Below are the code and all the weights of a small trained network. Each question names an input and a target symbol and asks about switching units off, where a switched-off unit gives its printed mean instead of its output.

import numpy as np


def w(rows, s, z=0):
    codes = np.array(rows[::2]) - 128.0
    scale = np.full(codes.shape[1], s)
    scale[-1] = z or s
    return codes * scale


def f(y):
    return np.maximum(y, 0)


def softmax(a):
    e = np.exp(a - a.max(-1, keepdims=True))
    return e / e.sum(-1, keepdims=True)


def log_softmax(a):
    a = a - a.max(-1, keepdims=True)
    return a - np.log(np.exp(a).sum(-1, keepdims=True))


def net(x, mask):
    ids = ['ΓΩδεζμξπφ'.index(c) for c in x.split()]
    T = len(ids)
    res = E[ids] + P[:T]
    r = res
    for j in range(2):
        rows = slice(4 * j, 4 * j + 4)
        q, k, v = (r @ M[0][rows].T for M in (Q, K, V))
        z = softmax(np.where(np.tri(T) > 0, q @ k.T / 4**0.5, -1e9)) @ v
        o = O[0][rows]
        res = res + np.where(mask[j], z, o[:, -1]) @ o[:, :-1]
    y = f(res @ A[0][:, :-1].T + A[0][:, -1])
    res = res + np.where(mask[2:6], y, B[0][:, -1]) @ B[0][:, :-1]
    return log_softmax(res[-1] @ U[:, :-1].T + U[:, -1])


Q, K, V, O, A, B = {}, {}, {}, {}, {}, {}
E = w([
[138,171,137,67,33,179],'Γ',
[98,93,159,203,127,70],'Ω',
[105,153,87,117,36,162],'δ',
[58,125,110,112,89,163],'ε',
[80,186,186,49,46,237],'ζ',
[251,182,117,176,97,52],'μ',
[84,121,51,40,77,109],'ξ',
[110,151,148,144,187,91],'π',
[157,62,188,10,77,93],'φ',
],0.017)
P = w([
[239,74,50,180,255,187],'0',
[180,69,137,116,169,211],'1',
[157,39,107,132,193,185],'2',
[221,98,124,161,136,149],'3',
[153,120,109,174,156,85],'4',
[96,166,104,116,112,150],'5',
[121,118,81,165,115,153],'6',
],0.0057)
Q[0] = w([
[68,147,175,141,151,94],'h0',
[136,2,170,146,140,77],'h0',
[117,146,214,158,108,110],'h0',
[148,82,136,207,95,87],'h0',
[82,91,96,140,66,105],'h1',
[118,138,141,173,111,124],'h1',
[109,123,107,112,24,115],'h1',
[188,130,128,89,192,119],'h1',
],0.0095)
K[0] = w([
[137,149,179,172,197,175],'h0',
[64,190,126,14,105,255],'h0',
[69,167,151,107,96,147],'h0',
[149,157,95,111,214,164],'h0',
[135,113,86,124,144,45],'h1',
[134,237,242,171,204,192],'h1',
[83,154,89,84,131,115],'h1',
[124,74,136,229,125,86],'h1',
],0.0075)
V[0] = w([
[140,207,196,125,206,118],'h0',
[82,112,30,149,144,218],'h0',
[179,213,180,206,131,61],'h0',
[202,181,78,51,106,121],'h0',
[138,39,19,128,237,2],'h1',
[45,92,168,47,122,12],'h1',
[168,122,183,213,197,171],'h1',
[139,193,213,87,139,185],'h1',
],0.0066)
O[0] = w([
[134,77,135,107,154,168,85],'h0',
[20,193,150,182,77,117,165],'h0',
[134,69,72,199,128,93,70],'h0',
[164,200,65,62,172,42,170],'h0',
[89,101,121,106,78,105,1],'h1',
[118,86,173,70,152,232,109],'h1',
[91,98,2,136,173,210,50],'h1',
[105,101,136,209,141,162,175],'h1',
],0.0079,0.0084)
A[0] = w([
[146,33,212,117,154,56,192],'n0',
[141,137,61,102,124,80,95],'n1',
[112,104,131,78,118,92,222],'n2',
[127,155,97,123,254,69,253],'n3',
],0.0092,0.0028)
B[0] = w([
[232,158,96,104,116,198,181],'n0',
[154,104,180,97,180,89,210],'n1',
[158,116,195,251,62,144,253],'n2',
[137,26,143,139,119,150,213],'n3',
],0.011,0.0039)
U = w([
[94,121,254,66,112,48,119],'Γ',
[214,125,69,101,137,107,164],'Ω',
[27,127,122,133,109,104,42],'δ',
[173,192,34,29,119,92,145],'ε',
[111,32,180,196,75,166,251],'ζ',
[152,58,170,106,198,120,111],'μ',
[125,193,19,131,55,85,75],'ξ',
[118,227,166,173,183,181,124],'π',
[211,114,117,23,123,159,9],'φ',
],0.0076,0.0028)

Each question gives the input, a string of symbols that net reads in full, and the target symbol t.
The units are the heads (4 rows each of Q, K, V and O) and the neurons (one row each of A and B). Each row of codes is followed by its name. A weight is (code - 128) times the scale printed after its matrix; where a second scale follows, it is the last column's (O, A, B and U).
mask holds one flag per unit, heads first, then neurons. A switched-off unit (its flag False) gives its mean, the last column of its rows in O or B, instead of its output. The means were averaged over made-up inputs and are rounded, as every weight is.
A unit's drop is (log p(t) with every unit on - log p(t) with that unit switched off) / (log p(t) with every unit on - log p(t) with every unit switched off).
The circuit of an input: a set's keep is (log p(t) with only the set's units on - log p(t) with every unit switched off) / (log p(t) with every unit on - log p(t) with every unit switched off). Starting from all 6 units, units are removed one at a time, each time the one whose removal leaves the highest keep (on an exact tie, the one counted first), for as long as the keep stays at least 0.8.
circuit, biggest first: the units of the circuit, biggest drop first
most important unit: the unit with the biggest drop
top k neurons: the k neurons with the biggest drops, biggest first
which heads matter: for each layer, one digit per head in row order, 1 if its drop is at least 0.15 and else 0, layers parted by /
drop of u: that unit's drop, to one decimal
input ζ ζ ε, target π: circuit, biggest first	h0, h1
input ζ ζ π δ ζ Ω ξ, target ζ: most important unit	n2
input ξ ξ μ, target Γ: circuit, biggest first	h0, n1, h1, n0
input ζ ζ δ ζ ζ δ ξ, target Γ: which heads matter	01
input δ ζ δ, target ξ: circuit, biggest first	h0, h1, n1
input ζ ζ μ Γ, target Ω: which heads matter	11
input ζ φ ζ ξ, target Γ: circuit, biggest first	h1, n1
input ζ Ω ζ, target ζ: which heads matter	10
input μ ζ μ, target μ: top 2 neurons	n3, n1
input ξ δ π π Ω δ, target ζ: drop of h1	0.1
input ξ π ξ φ, target φ: drop of h1	0.2
input ζ ξ ζ ξ ξ ε δ, target Γ: drop of h1	0.9
input δ ξ ξ δ, target Γ: drop of n0	0.1
input ζ ζ Γ, target π: circuit, biggest first	h1
